In the rows, zero is written as 128.
Each row of numbers belongs to one of the objects below and depends on some of the facts about them. Some rows are named. Which object is each other row?

There are 2 kinds of fact about the objects: Θ, Λ.
bedrezum	Θ	gurul; begre	Θ	brestam; berufis	Θ	kligren
birabrun	Θ	luzir; boke	Θ	mimagim; brestam	Θ	kligren
bretru	Θ	skuni; briklo	Θ	drudror; bristi	Θ	drastur
brodun	Θ	voklis; brugun	Θ	fufo; drastur	Θ	golen
drigik	Θ	gigro; drosel	Θ	kligren; drudror	Θ	luzir
flabrin	Θ	brestam; fletin	Θ	drastur; flilim	Θ	turi
flofla	Θ	gurul; fozas	Θ	gigro; fubi	Θ	kligren
fufo	Θ	gurul; gigro	Θ	grukir; gokofus	Θ	grukir
goros	Θ	flofla; grafi	Θ	stuklol; grezes	Θ	trenum
gufor	Θ	sutrek; klaflidek	Θ	flofla; klagror	Θ	zutan
klagur	Θ	tigra; klutres	Θ	steflaskor; klutrin	Θ	gigro
korus	Θ	skuni; latum	Θ	turi; lepir	Θ	berufis
lirudruk	Θ	trodifle; lustigru	Θ	steflaskor; mavor	Θ	sutrek
menum	Θ	gurul; mestofi	Θ	golen; mesur	Θ	zutan
mimagim	Θ	grukir; molenom	Θ	brestam; naflin	Θ	kligren
nemon	Θ	grukir; nidom	Θ	trenum; noplel	Θ	grukir
nubal	Θ	zutan; nubrime	Θ	menum; pepas	Θ	pidrimom
pidrimom	Θ	luzir; plitrun	Θ	drastur; plorole	Θ	menum
rakabrek	Θ	drudror; raklugin	Θ	gurul; restir	Θ	turi
ridritin	Θ	trenum; rozu	Θ	stuklol; sanena	Θ	skuni
sefavek	Θ	voklis; sibugro	Θ	tokle; skiplo	Θ	grukir
skiplun	Θ	golen; skuni	Θ	gurul; skurek	Θ	grukir
somedak	Θ	stuklol; stasku	Θ	drastur; steflaskor	Θ	grukir
subror	Θ	skuni; supa	Θ	zutan; sutrek	Θ	gurul
tabrol	Θ	drudror; tefik	Θ	fufo; tigra	Θ	stuklol
tinok	Θ	gigro; tokle	Θ	golen; tokletron	Θ	stuklol
trodifle	Θ	stuklol; troflar	Θ	luzir; truflidek	Θ	flofla
turi	Θ	trenum; vamil	Θ	mimagim; voklis	Θ	golen
vudrer	Θ	drudror; zivigil	Θ	trenum; zofudro	Θ	berufis
zutan	Θ	luzir; bristi	Λ	flofla; bristi	Λ	nubrime
brodun	Λ	gokofus; brodun	Λ	somedak; brodun	Λ	subror
brodun	Λ	nidom; drigik	Λ	berufis; drigik	Λ	rakabrek
drudror	Λ	bretru; drudror	Λ	klutrin; drudror	Λ	raklugin
drudror	Λ	skurek; fozas	Λ	lustigru; fozas	Λ	tokletron
fozas	Λ	tigra; fozas	Λ	grafi; klaflidek	Λ	subror
klaflidek	Λ	sutrek; klaflidek	Λ	gufor; klutres	Λ	birabrun
klutres	Λ	stasku; lepir	Λ	vudrer; lepir	Λ	trenum
lepir	Λ	plorole; mimagim	Λ	naflin; noplel	Λ	stasku
noplel	Λ	raklugin; restir	Λ	drastur; restir	Λ	stasku
restir	Λ	stuklol; ridritin	Λ	mesur; ridritin	Λ	turi
ridritin	Λ	flabrin; sanena	Λ	molenom; sanena	Λ	gigro
sanena	Λ	briklo; tefik	Λ	zutan; tefik	Λ	fubi
tokle	Λ	goros; tokle	Λ	stasku; tokle	Λ	nubal
tokle	Λ	boke; trodifle	Λ	plorole; troflar	Λ	nemon
vamil	Λ	flilim; vamil	Λ	nubrime; zivigil	Λ	fletin
zofudro	Λ	tinok; zofudro	Λ	sefavek; zofudro	Λ	mestofi
zofudro	Λ	nubal; zofudro	Λ	klagror

Some objects and their rows:
[151 113 176 110  61 139 108 113 126 142 118 129  97 201 192 127 118 135
 144  68 110  95 114 126 145 144  69 147 106 163 123 100  85 118 124 172
 105 149 143  97 147  90]: vamil
[135  94 136 101 110 132 124 102 128 135 118 128 128 120 163 146 106 134
 100 127  80 129 139 154 133 112 149 129 118 148 128 147 137 148 106 145
 115 122 127 161 141 103]: fubi
[148 127 183 121 125 158 187 134 100 124 139 133 123 146 148  89  89 124
 111 138 144 135  96 134 102 129 157 143 129 131  82 111 107 144 138 141
 130 129 133 123 130 119]: tefik
[157 109 153 114 130 100 131 109 122 127  88 133 180 128 158 202 108 125
 130 107 130 146 154 127 136 112 164 126 132 101  94 114 121 124 122 103
 120 155 124 109 141 115]: zutan
[132  88 141 101 111 129 124 102 128 134 121 130 126 120 158 145 108 132
 105 126  86 128 141 154 131 118 148 130 117 150 132 147 134 147 105 148
 117 122 127 161 138 104]: naflin
[155 107  92 129 114 137  71 118  96 128 120 173 140 135 128 136 104 110
 104 107 136 138 123 136 140 112 133 191 149 131 150  96 149 176 108 124
 103 129 145 148  97 135]: somedak
[136 116 116 106 112 103 126 128 120 166 119 132 123 142 159 119 116 142
 145 134 157 122 123 131 144 135 123 127 128 117  88 143 132 153 108 138
 107 126 129 124 136 108]: skiplun
[146 123 111 123  80 146  67 116  85 125 145 155 129 164 169 161 108 102
 122  88  81 133 118 131 143 129  91 157 145 115 137 110 131 174 112 132
 127 114 144 144 117 106]: gokofus
[147 108 151 122 106 131 126 135 129 128  97 137 141 157 168 146 136 115
 154 102  93 150 127 125 141 133 114 124 127 119 133 126 115 121 130 122
 121 139 138 108 141 108]: grukir
[148 109 142 118  82 149 116 120 124 127 127 135 103 152 187 144 111 117
 136  95  90 116 125 130 154 133 126 127 136 129 134 126 129 144 107 136
 132 121 141 111 149 102]: nemon
[148 107 156 123 120 105 141 115  98 137 108 131 151 139 141 165  91 143
 141 106 141 110 140 100 127 125 160 142 120 116  91 108 125 146 121 149
 118 149 131 127 145 110]: troflar
[145 111 142  90 142  96 121 154 104 135  87 121 148 138 156 115 141 116
 113 129  78 151 144 119 137  89 161  91 164 138 129 140 157 142 134  87
 143 179 154 111 157 101]: turi
[143 138 153 129 124 160 143 137  50 119 161 154 147 159 126  96  88 104
 101 131 132 145  86 133  88 122 111 179 140 116  83  86 108 170 143 139
 121 117 141 159 106 119]: klaflidek
[133  90 145 108 114 128 128 113 144 128  94 126 161 123 153 156 133 126
 102 132  66 162 139 164 127 108 148 121 105 145 138 153 131 121 124 122
 107 132 127 160 135 103]: berufis
[133 118 104 104 107  95 124 131 128 183 113 132 128 147 162 116 123 145
 149 140 169 127 120 141 147 138 116 117 124 112  76 153 132 156 105 140
 101 125 126 131 134 106]: sibugro
[148 127 110 102 134 109  63 133  61 130 134 145 145 143 144 124 120 105
  93 115  94 134 142 116 127 106 107 143 168 130 129 113 152 185 115 124
 126 150 150 160 126 109]: nidom
[148 111 154  99 133 104 119 139  92 144 113 122 126 143 142  99 120 134
 137 119 109 118 138  98 124 114 141 121 143 141 125 125 146 151 133 148
 133 166 149 138 157 102]: zivigil
[119  73 134  96  95 134 154  96 131 139 113 126 120 109 150 150 103 145
  75 137  43 131 139 166 131  89 182 119 104 159 134 160 142 156 110 148
 117 114 124 173 144  91]: flabrin
[139 123 181 125 112 158 210 145  87 126 136 136 113 152 136  85  83 127
 104 142 138 136  88 135 105 113 177 133 132 135  75 114 113 146 142 132
 142 133 138 112 139 110]: sanena

Rows to name:
No name comes twice in this set of rows, the named rows included.
[121 137  79 121  91  88 100 143  69 180 132 147 151 179 125 119 126 141
 158 131 174 141  95 111 132 128  79 162 113  97  71 128 125 183 125 158
  81 116 126 172 109 105] => brodun
[163 125 166  57 159  86  66 124  95 153 111 112 128 149 178  85 125 121
  84 103 117 106 174 132 131 109  95 114 173 188 130 109 137 144 114 140
 123 203 159 122 158 101] => flilim
[162 132 192  93 148 138 128 114 133 137 109 136 161 151 190 115 115 105
  71 118 155 151 128 193 111 120 104 130 134 171  97 109  83  94 127 105
 108 158 129  93 119 127] => flofla
[141 105 157 133  53 151 138 134 123 122 127 136  84 183 174 136 115 129
 180  83  79 106 100  94 152 143 117 131 113 124 135 117 114 141 129 160
 130 125 148 105 153  86] => drigik
[136 124 136  85 109  78 109 117 126 207 109 122 129 179 173  94 122 162
 143 125 218 112 118 148 146 146  75 133  99 157  55 133  94 130 108 164
  67 146 119 122 133 100] => bristi
[118  81 146 104 109 134 129  95 126 135 116 125 132 115 141 144 105 144
 100 131  65 128 139 152 118 119 145 143  95 155 138 153 129 139 115 172
 100 114 123 194 142  93] => begre
[120 110 150 119 180  92 111 155  49 123  92 129 121 131 127  65 132 135
 160 133  98 102 166  68 107 141 100 122 149 136 141 138 127 159 115 163
 150 185 173 125 172  97] => restir
[166 136 188  82 136 149 128  96 120 135 144 133 133 142 203  96  86 108
  48 117 166 126 131 200 113 129 112 135 150 180  88 102  87 123 109 129
 119 144 129  96 122 128] => nubrime
[184 134 161  87 121 152 141 114 165  83 150 137 145 117 177 104  78  94
  96 153 148 158 125 147 118 182 143 112 178 115  98  99 134 136 118 151
 157 117 127 150 122 140] => plorole
[149 119 148  84 151  94  93 149  77 139 115 114 127 136 148  87 126 122
 124 124  97 116 159  93 123 107 125 111 172 148 135 131 165 159 127 136
 140 182 162 138 165 100] => latum

Now the same objects, written a new way:
Known rows:
[160 121 109 152 110  97 141 117 104 187 142 116 127 113 139 156  72 153
 177 159 107 142 146 125 102 114 114  86  82 129 153 143]: somedak
[151 103 106  99 146 149 104 173  98 142 136 147 103 108 119 164  71 151
 126 150 121 129 146 117 124 158 103  83 157 157 131 157]: stuklol
[156 106 113 108 122 104 113 110 107 187 108 118 119 113 135 147  78 149
 173 142 106 158 143 153  97 109  98  97  86 131 132 101]: grafi
[165 150 128  98 134 157 150 153  98 131  84 151 156 158  86 183 143 101
  94  30 150 112 110 176  81 147 190 102 155 165  78 108]: restir
[157 106 116 111 121 107 113 111 106 188 107 117 119 112 133 147  74 149
 174 140 106 158 142 150  94 103 101  96  89 134 131 106]: tokletron
[158 131 122  93  67 149 150 170 131  85 100 160 148 158  99 149  82 122
  51  20 154 182 108 155 115  97 187 126 161  93 164 119]: noplel
[117 100 118 140 142 162 136 144 146  75 122 139  98 108  89 117 111 138
 141 136 149  93 133 116 175 141 118 129 176  92 144 178]: grukir
[133 104 134 151 108 141 139 102 152 137 111 121 108 122  96 113 115 125
 183 105 135 105 122 157 113 105 114 140 126  76 135 141]: nemon
[105 140 135  80 112 100 139 136 141 183 118 130 161 147 140 125 148  84
  56  44 133 152 121 153 200 100 187 131  73 157 111  63]: troflar
[101 114 121 126 151 109  99 167 121 135 120 147 112 119 122 133 141 122
  65 155 114  83 139 126 222 180 122 137 147 152 148 165]: luzir
[ 97 112 122 117 152  96  90 166 127 164 125 149 114 126 120 132 148 108
  55 137 102  78 142 138 220 181 122 140 113 156 132 157]: zutan
[149 132 151  77  61 118 146  98 135 191  73 104 154 153 155 103 160  91
  56 116 155 189 120  75  83 163 184 133 169 169 150  57]: lepir
[111 148 148 167 151 166 102 120 104 158 181  93 124 123 108 108 117 136
 104 150 149 113 121 165  99  92 109 147  61  83  87 133]: fletin
[159 143 130 197 150 117 148  84  98 139  77 100 111 143  89 170 155 134
 185 138 119  81 133 177  86 143 135 133 165 142  87 149]: latum
[110 148 142 121 140  62  99 139 133 184 109 147 138 143 140 126 141 112
  80 131  97  86 129 165 205 164 119 145  66 134 147 146]: briklo
[163 109 136  85  73 167 153 174 149  88 147 159 151 154  92 134  75  99
  74  20 156 170 108 147  89 121 186 120 147  94 136 147]: klutres
[133 162  97 173 130 120 151 116 155  72 214 119 151 143 157 134 154 154
 161 161  98  99 130  73 111 109 137 116  75 142 145 179]: subror
[107 117 126 149 151 175 101 165 103  97 172 120 104 112 100 113 122 145
  75 153 150  94 133 119 171 113 114 135 140 130 106 172]: golen
[105 116  99 143 152 155 143 158 149  57 207 131 123 118 140 137 154 149
 122 162 108  94 137  73 169 122 124 111 155 159 124 174]: sutrek

Name these rows:
No name comes twice in this set of rows, the named rows included.
[139 107 149 157 106 139 145 118 143  96 133 147 109 117 108 113  84 122
 198 115 140 110 117 160  90 127 117 146 164  75 157 175] => boke
[101 145 159 171 139  55 114 134 112 181 134 142 151 119 166 122 130  96
 148 142  97  85 125 171 197 160 128 148 124 124 164 157] => klagror
[ 96 159 104 106 122  74 118 178 110 162  80 147 149 143 142 156 150 118
  21  36 146 145 114 145 227  95 187 133 165 165 167  77] => drudror
[123 103 155 183 105 139 149  98 146 102 139 127 114 101 113 111  91 115
 208 124 142 115 118 166  99 108 124 147 172  73 159 168] => tinok
[116 158  99 146 135  89 133 103 148  66 103 126 131 132 171 136 158 152
 116 147 101 156 113 115 109  96 100 147 157 134 163 112] => bretru
[113 129 133 131 154 182  94 176  96  80 197 138 103 122  92 116  96 145
  40 162 155  93 122 123 133 123 110 138 107 121  88 183] => drastur
[127 162 100  96 102 149 151 126 158 105 219 114 160 150 159 133 154 142
  85 152 132 164 121  75 129  94 189  91  77 164 114  97] => klaflidek
[122 159 154 159 152 158 111 130  98 144 172 105 122 123 119 110 101 147
  90 157 151 110 120 153  94  97 111 146  68  87 104 161] => plitrun
[129 167 100 164 121  77 126 132 127  57  85 146 119 147 149 158 149 151
  69 127 102 165 109 134 127  93 110 144 161 122 164 128] => raklugin
[116 158 146 105 128  52 104 118 125 188  97 143 136 140 159 109 143 127
  41 143 102  88 123 157 157 186 127 148 112 150 165 176] => vudrer
[137 105 111 179 155 161 137 109 100 101  81 104  98 129  80 173 156 129
 161 146 132  78 144 162 120 157 130 113 169 160  74 147] => turi

The same objects again, as new rows of numbers:
Named rows:
[118  98 135 144 141 133 145 138 176 205 111  94  98]: tokle
[123 146 119 139 136 118 148 134 122 136 129 128 126]: sibugro
[142 144 116 125 143 106  92 134  82 122 125 134 121]: nubal
[120 109 130 148 140 131 136 135 172 185 110  97 100]: golen
[124 146 120 137 134 118 148 133 121 133 130 129 127]: skiplun
[127 126 128 162 157 132 125 140 183 180 116 103 100]: drastur
[119 111 129 151 141 132 137 135 178 191 111  94  99]: voklis
[118 147 127 140 142 108 157 139 125 147 121 124 126]: brodun
[133 162 120 149 151 122 132 137 125 124 133 139 130]: sefavek
[131 130 117 119 129 108 114 130  85 133 123 126 120]: pepas
[119 107 119 115 119 129 173 136  83 119 140 151 126]: sanena
[140 144 118 126 141 111  99 133  89 121 127 138 125]: birabrun
[117 104 132 121 109 151 113 103 122  92 125 137 126]: trenum
[126 124 131 121 133 121 144 135 114 100 149 138 132]: brugun
[129  82 130 121 132 117 102 135 129 207 104  90  86]: drudror
[130 136 104 120 118 108  92 122  89 107 136 114 114]: vudrer
[135 137 132 129 146 123 129 137 115  91 152 147 138]: raklugin
[112 147 127 106 113 134 144 103  25  40 122 212 164]: flilim
[139 141 113 125 135 108  94 132  79 122 125 133 119]: mesur

Rows to name:
No name comes twice in this set of rows, the named rows included.
[136 139  98 125 128 117 111 130  50 127 113 145 117] => briklo
[121 136 134 104 115 137 146 106  43  52 130 196 160] => latum
[113  94 136 133 136 128 130 136 149 135 127 122 109] => flofla
[128 104 147 144 155 126 115 142 174 131 128 113 112] => sutrek
[124 136 132 110 118 133 144 111  62  72 132 177 154] => grezes
[119 126 140  97 114 138 158 107  41  72 130 194 158] => restir
[ 97 128 120 113  84 130 150 107 152 167 102 128 129] => vamil
[124 161 126 137 122 128 110 116 172 122 110 130 141] => gokofus
[115 102 133 132 105 151 113 110 225 197  97  90 105] => grukir
[116 130 129 116 103 137 139 113 164 163 116 123 131] => noplel
[117 140 122 123 103 136 128 111 163 144 115 125 132] => skiplo
[114 111 115 139  95 165 111 104 211 197  85 106 104] => gigro

